Each row is followed by its class.
3	-50	14	-8	-4	8	-12	25	-18	-19	-1	-32	-20	-33	18	2	14	-36	4	19	27	-28	13	-23	17	8	-17	1	-7	6	-41	31	-9	-9	-44	31	8	3	7 -> z_162
-11	-6	50	22	-5	16	16	18	10	-33	-11	-18	20	15	7	12	-32	-15	23	30	2	-16	-31	15	-6	-3	-2	-13	-15	-30	-28	-11	-21	20	7	0	-25	-10	9 -> z_549
13	-12	-21	25	-32	-11	-49	15	-46	-12	14	-34	-47	-4	34	-7	19	-16	6	18	21	-27	4	-43	26	16	-34	1	12	-5	5	37	2	-23	-43	41	-6	37	-16 -> z_20
24	-5	-46	39	-23	12	-30	11	-19	-8	42	-19	-61	12	37	2	24	-43	-36	25	3	-34	7	-36	36	20	-33	25	-27	-10	-36	21	14	39	-26	53	24	-14	4 -> z_689
-17	-24	-2	2	-5	13	-10	8	-36	-5	-8	-52	-5	-28	-3	8	36	-27	27	18	13	-37	25	-47	5	20	-42	31	25	38	-19	39	-33	-23	-44	57	11	1	0 -> z_154
31	-27	-3	-3	52	24	-8	-28	16	12	-3	10	38	64	19	-18	8	-51	21	5	11	60	0	37	-2	12	35	-8	-25	24	-30	-18	0	27	17	2	38	-45	-11 -> z_307
0	-17	-20	30	-42	-9	-24	31	-21	10	11	-37	-5	-46	30	-17	-10	-46	-3	15	18	-44	30	-61	41	13	-50	13	-51	3	-28	40	-5	6	-37	66	36	13	16 -> z_301
-13	1	-3	51	0	4	-29	-28	-31	-15	37	-33	-4	13	12	24	22	-12	13	32	4	-26	14	-58	9	31	-54	38	4	-7	-43	20	-23	16	-51	55	50	25	10 -> z_92
11	1	-46	-31	-17	-61	-20	-21	25	-42	-17	38	-12	-59	-6	6	-13	-10	17	10	-10	-10	-4	7	-2	13	-5	17	-39	10	3	20	18	-12	17	17	-39	-14	0 -> z_549
49	-14	8	51	4	62	34	-26	5	-16	-5	-19	20	59	4	12	15	23	22	-9	15	4	14	27	61	-41	15	-10	84	29	10	-22	5	22	5	16	14	33	-23 -> z_689
6	33	-36	-1	11	-61	-36	-45	-2	-7	-3	36	-11	-47	-2	10	12	7	0	-15	-21	-11	-16	2	-16	12	53	28	17	-4	17	25	47	-18	27	35	-42	-8	0 -> z_20
57	-17	37	36	92	19	1	2	19	15	-23	-9	39	44	38	-43	-13	-3	-33	-9	16	53	31	10	37	-22	47	-10	19	-8	-24	-36	37	29	36	30	14	-9	-21 -> z_301
-38	-6	-19	23	-6	12	-26	35	-21	-29	4	-7	-33	-27	29	34	6	-50	-6	21	24	-46	15	-14	-13	25	-81	40	-53	-6	-54	16	-47	23	-45	60	-3	-44	-5 -> z_601
5	-27	-8	10	18	21	-31	37	-9	-4	22	-43	-22	-9	21	24	15	-20	-43	3	23	-17	7	-48	-11	3	-38	11	-14	-23	-35	15	-14	14	-34	34	41	9	15 -> z_162
-19	24	9	2	23	57	-9	-5	-14	-27	-16	-39	-36	19	-1	-4	-20	14	-64	-1	-19	0	-15	15	-35	34	-5	-22	-7	-12	3	-3	13	22	15	25	11	22	45 -> z_689
-35	-19	55	10	-12	-9	14	24	13	-51	-19	-32	13	18	10	21	-24	7	-6	30	11	-37	10	7	-23	-2	-9	17	0	-3	-13	5	-49	19	-15	5	-8	-10	9 -> z_154
-33	1	58	18	4	-5	0	6	27	-31	2	-7	22	20	21	18	-41	-15	-33	18	5	-26	-2	-12	-22	10	-9	11	-22	-23	-38	-7	-22	23	-10	11	-19	2	6 -> z_92
27	14	-36	-20	12	-55	-14	-26	21	-10	8	37	0	-28	-5	5	3	-13	0	13	-1	3	-21	2	-12	-4	26	27	-16	-12	-15	-7	56	13	27	22	-44	-30	-22 -> z_549
77	-50	-16	4	13	-16	24	45	-6	26	-10	32	-13	16	40	-52	12	-21	62	-11	32	53	44	-13	101	-27	-11	-17	22	42	-8	-21	10	18	-4	-10	51	-32	-22 -> z_301
-5	11	-26	-4	24	-49	-6	-17	17	-10	-3	39	-7	0	-4	16	-4	-21	-11	-5	-13	16	-36	10	-36	11	41	13	23	-4	-13	-39	29	18	37	-9	-12	-55	-7 -> z_307
2	17	-20	-24	-5	-50	-33	-30	15	7	22	40	-35	-49	-20	3	0	-28	-1	-24	0	6	3	-2	-21	26	7	14	-1	27	-1	-14	40	-35	20	25	-38	-18	-26 -> z_92
-20	21	9	10	50	14	-12	4	-1	-6	-23	1	-37	16	16	9	-30	8	-58	6	-10	26	-25	12	-32	26	-12	2	-31	-22	-8	-12	2	10	30	20	14	-8	29 -> z_601
8	-19	11	21	3	-2	-34	-10	-28	11	28	-32	-25	-6	20	17	19	-47	-6	25	18	-15	21	-42	0	14	-59	31	-14	-3	-36	9	-10	-24	-43	65	-7	-1	1 -> z_92
-30	-12	32	3	6	24	-40	11	-14	-9	8	-42	-25	-33	23	21	-9	7	-39	-25	27	-11	17	-59	-9	0	-41	34	2	22	-33	4	-13	6	-16	67	-2	17	15 -> z_92
-27	-20	54	31	-20	-13	-7	25	12	-47	-3	-29	-14	38	21	12	-17	-5	-30	32	8	-17	-11	-3	-7	7	-1	14	-18	-26	-14	8	-20	26	-8	-5	-15	-2	10 -> z_983
-20	1	4	-8	11	1	-21	-8	0	-1	-31	-28	-18	11	12	-17	-8	-3	-40	-11	-18	28	-24	-1	-14	28	13	-26	-14	-6	29	10	1	-24	9	6	-24	25	24 -> z_20
15	-2	-53	-40	-25	-95	-19	-34	21	0	-7	7	-46	-31	-12	-22	24	21	-32	9	9	4	-2	-9	-2	21	53	26	1	40	23	-1	44	2	29	41	-37	-28	-4 -> z_362
64	-28	11	29	9	29	21	20	-46	-6	30	9	-15	100	16	-67	52	61	56	29	7	38	26	20	68	-19	51	-25	80	27	-12	15	-9	41	-8	-27	61	6	0 -> z_983
1	12	19	-14	19	21	-20	16	-7	-17	-9	2	-42	30	16	-13	-13	23	-53	40	-4	19	-1	-3	13	7	-16	-17	-23	-29	0	16	2	-11	3	18	-4	11	17 -> z_206
8	17	-51	-36	11	-73	-18	-29	21	3	-16	58	-29	-30	-10	21	10	-8	3	3	-10	11	-12	-1	-23	14	31	31	17	34	-1	8	44	-23	21	-3	-10	-32	-1 -> z_967
45	-79	54	-17	34	25	35	43	11	-17	28	20	-15	27	12	-39	42	29	1	-5	33	28	53	17	73	-44	-3	-30	52	-17	-41	7	-19	41	-39	-13	12	-16	-11 -> z_162
-21	10	34	5	12	15	-21	1	-15	-29	-18	-8	-32	7	11	-22	-33	29	-69	-8	-23	27	-5	35	-23	14	2	-15	-18	-18	28	-8	-7	11	29	-3	-7	2	39 -> z_983
8	10	-19	-8	-1	-17	-9	-32	39	-1	4	1	0	-4	-3	0	8	-18	-16	-3	-18	-36	1	-20	-17	27	14	21	16	-1	11	13	18	2	5	15	-31	8	-20 -> z_689
60	-51	3	-25	11	-19	-8	26	39	2	-8	25	-17	19	6	-21	14	-21	-17	-17	28	68	43	42	63	-25	36	-7	-42	48	-2	-1	16	2	32	-13	-17	-43	-11 -> z_983
31	-38	-12	6	11	-3	-12	21	-31	-11	16	-26	-20	-53	14	16	33	-52	-1	11	12	-31	25	-30	21	-8	-48	2	16	-20	-34	1	3	-20	-51	28	-21	-11	-16 -> z_162
-23	23	-14	-34	1	-53	-12	-8	21	-35	-23	31	-10	-41	-6	10	-21	4	-31	21	-4	-11	-12	-11	-5	0	18	22	-11	-7	-1	2	36	-3	13	12	-42	-30	-1 -> z_206
-40	-24	65	18	-10	8	-18	14	17	-40	-4	-33	-1	32	20	13	-13	-18	-28	23	14	-13	-1	17	-21	22	13	22	-35	-17	-19	0	-22	28	-8	-5	-26	-10	-7 -> z_983
2	23	13	12	32	16	-36	-2	-4	-14	-8	13	-9	-1	18	6	-40	3	-50	-10	-13	13	-3	-2	-23	12	-12	-10	-27	1	-14	0	-3	-13	22	23	14	13	30 -> z_92
13	17	-21	-35	4	-66	2	-24	29	1	6	34	-25	-43	-20	16	2	-12	-13	-5	-12	-2	-31	-1	-31	9	35	6	7	-5	-1	-5	54	-11	28	16	-29	-16	-5 -> z_162
43	-47	31	-9	33	23	6	12	35	7	-10	5	24	28	29	-32	28	-31	13	15	28	39	28	-42	114	-30	26	4	7	27	-43	20	16	15	-9	23	-11	-24	-34 -> z_206
53	-3	25	29	27	30	24	24	-2	9	0	37	-7	72	17	73	39	-43	73	25	31	23	-10	32	45	-6	16	16	35	-16	-6	0	13	7	0	3	5	-14	-18 -> z_20
45	-50	37	-45	72	-11	46	21	27	-9	-33	15	15	16	8	-17	10	27	1	-7	19	61	39	27	31	-35	18	-17	33	15	-15	-31	-19	41	3	-15	17	-41	26 -> z_162
-41	15	53	21	1	34	2	15	17	-30	-6	-23	14	52	10	39	-30	-4	7	47	1	-27	-18	26	-28	14	17	10	-22	-36	-16	-8	-29	1	2	-14	-12	-8	-4 -> z_206
8	-36	57	7	10	74	9	15	19	3	20	-12	40	6	24	-13	-19	-4	-24	-47	31	20	60	30	34	-40	-4	-5	8	13	-11	-33	-30	39	-3	24	-12	-8	0 -> z_92
-3	-32	-26	24	0	11	-12	11	-28	-35	3	-53	-13	15	22	26	35	2	-18	24	37	-15	4	-52	40	0	-42	29	-20	20	-52	18	-5	37	-48	36	41	-3	-9 -> z_362
-22	-23	58	6	7	-22	0	3	39	-46	-7	-11	-9	29	21	6	-26	5	-33	29	-1	-9	-10	30	-32	15	12	-12	-22	-38	-19	-17	-35	22	-4	-10	-14	-3	2 -> z_162
14	2	-27	-8	-11	-81	-5	-6	10	-21	-1	47	-30	-38	-3	16	-5	17	-4	-15	22	-4	-7	16	24	-29	27	22	16	6	7	20	57	-7	17	17	-29	-23	-6 -> z_20
2	12	-4	40	7	42	-22	28	-36	-9	22	-51	7	-19	15	17	16	-39	-19	14	-1	-60	21	-39	-10	3	-32	25	1	-3	-44	38	-20	0	-18	84	-1	-11	3 -> z_154
12	-43	34	13	8	8	-9	-16	5	-15	-5	-17	12	-6	23	-36	-3	14	5	-16	18	49	24	10	55	-18	62	1	-9	14	-13	-25	43	49	10	11	21	3	6 -> z_301
4	-5	-43	-25	-16	-76	-27	-14	12	1	-10	38	-30	-76	10	-17	-14	-24	-11	-20	-13	2	6	3	-9	10	12	17	-44	5	14	-4	50	-25	17	9	-27	-28	0 -> z_301
-3	-14	-7	21	12	31	-16	2	-31	10	-8	-32	-5	-13	6	4	34	-28	25	32	11	-18	8	-8	18	28	-18	22	8	12	-34	4	-34	-1	-21	60	-13	-8	-5 -> z_549
-19	-7	41	10	-3	-2	-12	11	25	-17	-7	-12	-3	27	11	25	-21	8	-19	19	12	0	-1	1	-13	6	24	8	9	-3	-15	-10	-13	20	1	-20	13	5	11 -> z_967
-9	19	16	1	18	25	-15	4	-11	-11	-34	-1	-12	1	15	-8	-30	-2	-77	7	-8	10	-35	2	-8	24	4	-24	-30	-13	7	-3	9	18	26	17	8	-3	33 -> z_362
-9	10	22	-15	29	-48	-2	-20	34	-25	-1	3	10	-26	-19	-20	-10	9	-26	-16	-2	-2	14	11	-27	1	39	18	21	11	-5	-12	20	16	35	26	-38	-40	-23 -> z_154
-26	2	-8	-1	9	-26	-9	-21	2	-11	1	21	-30	-43	-17	-2	20	18	-3	-3	-5	-15	4	6	-10	18	19	30	26	5	-13	11	7	4	7	41	-30	-20	3 -> z_601
10	17	-28	-2	10	-41	-36	-28	16	4	13	37	-27	-8	-12	-19	20	1	-14	-2	-17	23	-3	6	-9	19	58	1	27	21	-10	-5	29	2	26	6	-7	-25	-7 -> z_967
-19	-14	-17	6	1	18	-26	32	-24	-5	-3	-15	-54	-14	31	27	28	-8	-33	29	21	-26	17	-33	19	25	-48	39	-31	10	-46	24	-26	9	-38	56	-7	8	-6 -> z_601
-17	15	-19	5	-3	-44	-32	-15	11	-28	8	5	-18	-32	3	-2	3	19	-29	-28	3	-8	-11	-13	-1	2	44	20	15	-1	-2	20	43	17	18	38	-31	-3	-4 -> z_20
-18	11	50	36	-6	-14	5	4	13	-55	-11	-37	-7	42	18	17	-24	26	-35	46	4	-30	-20	-1	-11	20	20	5	-6	-30	-18	-9	-17	50	14	23	-13	-2	12 -> z_362
-16	4	-55	-17	-2	-49	-5	-24	21	-25	9	21	-1	-32	0	27	-14	-14	-28	-10	-10	-27	-10	16	-35	0	27	37	-20	3	-28	13	42	6	23	21	-25	-36	0 -> z_307
-29	1	64	27	-11	3	7	14	11	-55	2	-51	2	41	10	33	-23	22	-23	37	22	-29	-19	7	-28	11	24	10	-8	-38	-20	-24	-11	62	5	8	-8	-9	12 -> z_362
-5	-12	-29	13	-3	14	-20	36	-34	-16	2	-51	-2	-10	3	25	33	-37	-5	41	30	-63	7	-54	-18	34	-11	32	11	-5	-27	43	-6	23	-36	62	24	-16	31 -> z_362
7	21	-22	-8	16	-28	-35	-20	-3	-20	6	41	-11	-50	-8	-11	-2	23	-17	-2	-7	-2	-17	-7	-7	1	12	15	2	-12	-14	7	30	18	21	29	-18	-11	-2 -> z_549
3	13	-43	-17	-14	-68	-2	-26	33	-24	-3	11	-22	-34	-5	1	-3	1	-32	6	-5	-32	-4	1	-8	25	44	32	-12	10	5	21	48	10	39	44	-38	-31	2 -> z_362
10	-7	-35	31	26	1	-57	17	-31	-13	-3	-20	-17	21	24	35	49	-38	-8	33	18	-7	20	-21	0	36	-28	24	-4	-16	-12	12	-29	2	-48	35	6	1	-9 -> z_20
-29	-13	6	28	28	30	-37	-3	-23	14	12	-47	33	-10	21	0	10	-34	-23	-14	11	-32	6	-37	-21	8	-43	21	-11	-32	-15	45	-24	-10	-47	43	9	4	3 -> z_20
35	-46	23	5	36	23	0	8	25	-7	-3	-5	0	40	37	2	18	-22	-32	-7	41	34	50	64	62	-25	22	6	-32	2	-26	4	15	12	-4	33	-50	-18	-35 -> z_20
2	-26	-3	14	-2	-5	-31	41	-23	-3	4	-28	-28	0	38	-5	21	-28	-53	33	13	-27	27	-52	26	16	-39	35	-25	-5	-29	39	-19	14	-37	36	0	-4	6 -> z_983
-5	14	-45	-18	-6	-81	-10	-33	34	-20	11	37	-5	-47	-16	6	-15	-9	-8	-22	-9	-14	6	-23	-20	6	-8	27	-4	22	-9	12	32	-18	13	25	-23	-18	-3 -> z_92
-17	12	13	-2	20	31	-10	-9	-15	2	-12	-10	10	6	13	-14	-20	-11	-45	8	-30	-3	-12	-4	-31	26	-8	-19	-4	-22	-5	8	-25	10	9	27	3	6	40 -> z_307
-36	3	60	-3	-17	-9	-6	0	30	-21	1	-17	-4	11	8	26	-36	3	-18	22	12	-10	3	22	-26	14	23	14	-21	-7	-18	-15	-10	29	4	-7	-11	-4	8 -> z_967
-33	-18	63	35	2	30	0	12	24	-58	-13	-26	15	36	15	27	-26	-1	3	38	8	-19	-22	22	-12	14	11	8	-11	-44	-27	-10	-32	41	0	0	-20	8	7 -> z_549
24	23	14	16	9	43	-6	1	31	14	29	8	-1	52	-5	12	25	-42	36	26	-14	33	8	-13	53	37	16	-6	-18	-16	-5	-3	-13	21	18	7	18	-11	-16 -> z_206
24	-50	-10	1	-14	29	25	9	-27	50	26	13	-1	6	20	-71	24	-9	35	-15	-3	11	1	4	39	-38	15	-19	28	7	-4	19	-7	-7	-19	-8	12	-27	14 -> z_601
-34	-9	32	9	-8	-22	8	1	27	-61	-18	-44	-2	27	13	35	-24	18	-23	30	12	-37	-14	16	-34	21	25	23	-23	-16	-16	-5	-6	29	10	3	-24	-12	5 -> z_362
-16	-22	-26	16	-3	-7	-25	40	-29	2	15	-4	-70	26	6	-7	49	-12	-6	41	30	8	-1	-51	32	42	-50	9	-6	10	-46	11	-31	30	-53	25	47	-8	-8 -> z_601
-42	7	51	9	-4	24	-2	33	24	-22	6	-32	3	34	9	22	-31	-5	-20	40	23	-26	0	16	-11	8	19	13	-33	-27	-32	-9	-16	20	2	6	-14	-21	-10 -> z_206
-5	-7	-30	-34	23	-56	-4	-37	24	-27	-17	36	2	-69	-19	26	16	-2	6	-16	-16	-17	-16	-15	-19	9	24	23	20	11	-14	23	36	-24	0	2	-17	-4	-10 -> z_162
53	-28	12	1	22	42	17	6	-11	35	19	-31	-7	29	4	-30	47	2	6	-14	19	56	7	-53	92	-5	10	-19	30	24	-9	-10	24	39	3	8	36	2	-11 -> z_362
-14	3	23	-9	37	39	-25	-27	-6	-33	-38	-21	-43	6	16	-15	-22	32	-83	-3	-18	29	-4	27	-10	24	12	-9	-27	6	1	-2	8	22	23	32	4	15	52 -> z_689
-30	-9	62	33	-13	-4	-1	27	15	-45	-10	-31	11	39	19	16	-35	-6	-33	30	14	-23	-4	11	-19	5	1	13	-13	-30	-5	-8	-27	36	-3	-8	-13	-7	9 -> z_983
32	-38	13	1	-10	-4	8	3	13	5	17	-21	-17	23	41	-50	-4	17	-9	-2	8	10	43	2	35	-31	21	-1	38	18	-3	7	-1	13	2	18	-10	-8	4 -> z_967
19	8	6	-34	36	-10	20	28	4	-4	-29	-2	-10	-7	9	4	-28	-29	-40	11	-8	16	-34	-8	-23	10	14	-32	-12	-17	-12	-19	37	4	18	-10	0	-5	27 -> z_162
0	25	10	-34	35	7	-29	14	10	5	-24	-4	-12	1	2	12	-35	5	-63	-7	-9	38	-17	-13	-48	10	12	-18	-20	-3	6	-9	23	-2	30	-17	16	9	42 -> z_967
